Here is a tiny trained network, its code and every weight. The questions are about switching its units off for an input and a target symbol, where a switched-off unit gives its printed mean instead of its output.

import numpy as np


def w(rows, s, z=0):
    codes = np.array(rows[::2]) - 128.0
    scale = np.full(codes.shape[1], s)
    scale[-1] = z or s
    return codes * scale


def norm(h):
    return h / np.sqrt((h * h).mean(-1, keepdims=True) + 1e-5)


def f(y):
    return np.maximum(y, 0)


def softmax(a):
    e = np.exp(a - a.max(-1, keepdims=True))
    return e / e.sum(-1, keepdims=True)


def log_softmax(a):
    a = a - a.max(-1, keepdims=True)
    return a - np.log(np.exp(a).sum(-1, keepdims=True))


def net(x, mask):
    ids = ['ΘΛΣβγζημτφψ'.index(c) for c in x.split()]
    T = len(ids)
    res = E[ids] + P[:T]
    r = norm(res)
    for j in range(2):
        rows = slice(3 * j, 3 * j + 3)
        q, k, v = (r @ M[0][rows].T for M in (Q, K, V))
        z = softmax(np.where(np.tri(T) > 0, q @ k.T / 3**0.5, -1e9)) @ v
        o = O[0][rows]
        res = res + np.where(mask[j], z, o[:, -1]) @ o[:, :-1]
    y = f(norm(res) @ A[0][:, :-1].T + A[0][:, -1])
    res = res + np.where(mask[2:14], y, B[0][:, -1]) @ B[0][:, :-1]
    return log_softmax(norm(res)[-1] @ U[:, :-1].T + U[:, -1])


Q, K, V, O, A, B = {}, {}, {}, {}, {}, {}
E = w([
[70,83,183,172],'Θ',
[121,42,167,81],'Λ',
[104,130,189,124],'Σ',
[169,117,122,33],'β',
[70,143,121,168],'γ',
[133,112,119,112],'ζ',
[88,187,105,86],'η',
[145,99,5,131],'μ',
[84,99,103,74],'τ',
[138,176,144,173],'φ',
[132,130,164,131],'ψ',
],0.026)
P = w([
[159,106,102,118],'0',
[160,106,106,127],'1',
[138,110,113,156],'2',
[128,222,146,58],'3',
[163,106,100,130],'4',
[108,128,125,197],'5',
[122,240,157,42],'6',
[161,103,105,137],'7',
[82,146,134,237],'8',
[116,250,164,37],'9',
[163,100,102,134],'10',
[72,160,140,254],'11',
[115,246,164,40],'12',
[162,95,100,141],'13',
],0.0077)
Q[0] = w([
[56,127,127,117],'h0',
[141,103,136,168],'h0',
[206,76,136,185],'h0',
[117,153,80,114],'h1',
[166,134,180,196],'h1',
[134,2,94,156],'h1',
],0.0096)
K[0] = w([
[113,150,97,42],'h0',
[179,90,192,117],'h0',
[190,128,156,122],'h0',
[155,72,89,131],'h1',
[111,149,192,118],'h1',
[108,5,100,114],'h1',
],0.013)
V[0] = w([
[195,173,187,115],'h0',
[172,59,147,161],'h0',
[160,217,83,100],'h0',
[104,104,101,142],'h1',
[60,210,149,150],'h1',
[231,2,92,63],'h1',
],0.0064)
O[0] = w([
[145,164,212,134,106],'h0',
[214,96,125,184,68],'h0',
[148,151,85,163,82],'h0',
[163,127,6,161,110],'h1',
[166,103,135,3,214],'h1',
[127,91,105,41,4],'h1',
],0.0046,0.0023)
A[0] = w([
[169,40,162,142,13],'n0',
[53,204,80,57,83],'n1',
[208,181,136,180,46],'n2',
[183,250,60,138,211],'n3',
[207,204,103,98,129],'n4',
[44,136,144,86,141],'n5',
[167,254,137,144,171],'n6',
[43,116,139,83,250],'n7',
[85,49,51,153,157],'n8',
[246,93,138,39,38],'n9',
[89,116,126,72,143],'n10',
[148,105,149,106,4],'n11',
],0.011,0.0036)
B[0] = w([
[163,104,34,163,154],'n0',
[236,98,133,203,206],'n1',
[115,65,179,12,146],'n2',
[1,68,184,92,196],'n3',
[38,34,38,101,164],'n4',
[115,219,85,97,217],'n5',
[54,140,216,146,200],'n6',
[132,206,112,146,255],'n7',
[173,160,136,183,192],'n8',
[120,155,181,193,167],'n9',
[189,155,155,82,180],'n10',
[18,53,10,123,132],'n11',
],0.0078,0.0079)
U = w([
[108,66,148,219,96],'Θ',
[181,38,141,132,195],'Λ',
[195,194,208,111,133],'Σ',
[146,79,114,59,177],'β',
[110,175,72,192,6],'γ',
[247,133,148,187,123],'ζ',
[26,169,57,53,74],'η',
[85,91,44,103,253],'μ',
[185,200,68,90,127],'τ',
[33,47,160,88,107],'φ',
[209,72,253,166,4],'ψ',
],0.015,0.0061)

Each question gives the input, a string of symbols that net reads in full, and the target symbol t.
The units are the heads (3 rows each of Q, K, V and O) and the neurons (one row each of A and B). Each row of codes is followed by its name. A weight is (code - 128) times the scale printed after its matrix; where a second scale follows, it is the last column's (O, A, B and U).
mask holds one flag per unit, heads first, then neurons. A switched-off unit (its flag False) gives its mean, the last column of its rows in O or B, instead of its output. The means were averaged over made-up inputs and are rounded, as every weight is.
A unit's drop is (log p(t) with every unit on - log p(t) with that unit switched off) / (log p(t) with every unit on - log p(t) with every unit switched off).
The circuit of an input: a set's keep is (log p(t) with only the set's units on - log p(t) with every unit switched off) / (log p(t) with every unit on - log p(t) with every unit switched off). Starting from the 12 units with the biggest drops (on a tie, the unit counted first), units are removed one at a time, each time the one whose removal leaves the highest keep (on an exact tie, the one counted first), for as long as the keep stays at least 0.8.
units of the circuit, in order: the units of the circuit, biggest drop first
k most important neurons: the k neurons with the biggest drops, biggest first
drop when u is switched off: that unit's drop, to one decimal
input μ Σ ψ, target ψ: units of the circuit, in order : [n5; n7]
input ψ τ β Σ μ Λ, target Λ: units of the circuit, in order : [n0; n3]
input ψ Θ Θ η η β η ζ ψ Σ γ Σ Λ, target Σ: units of the circuit, in order : [n3; n7]
input Λ η φ ζ, target φ: 4 most important neurons : [n3; n4; n6; n1]
input γ η Θ μ ζ ζ γ Σ Θ μ τ β, target β: 3 most important neurons : [n4; n6; n5]
input τ ζ ψ, target ψ: most important neuron : [n3]
input η Λ Σ φ Σ ζ Λ, target Σ: units of the circuit, in order : [n4; n3]
input β φ φ ζ, target φ: 2 most important neurons : [n4; n3]
input μ τ γ ζ Σ Σ ψ η ζ ζ γ η Θ, target η: 2 most important neurons : [n1; n5]
input φ φ ζ Λ τ μ μ Θ Σ η φ φ ψ, target φ: 2 most important neurons : [n4; n6]
input Θ Θ Σ ζ ζ β Θ, target Σ: drop when n1 is switched off : -0.4
input ζ ζ η φ Θ φ η Λ Λ, target Λ: drop when n4 is switched off : 0.2
input Σ ζ Θ η ζ, target ζ: drop when h1 is switched off : 0.1
input μ η Θ Σ Λ Σ β τ, target τ: drop when n5 is switched off : 0.0
input φ Θ β Λ γ γ Σ φ φ Σ ψ Σ τ, target τ: most important neuron : [n1]
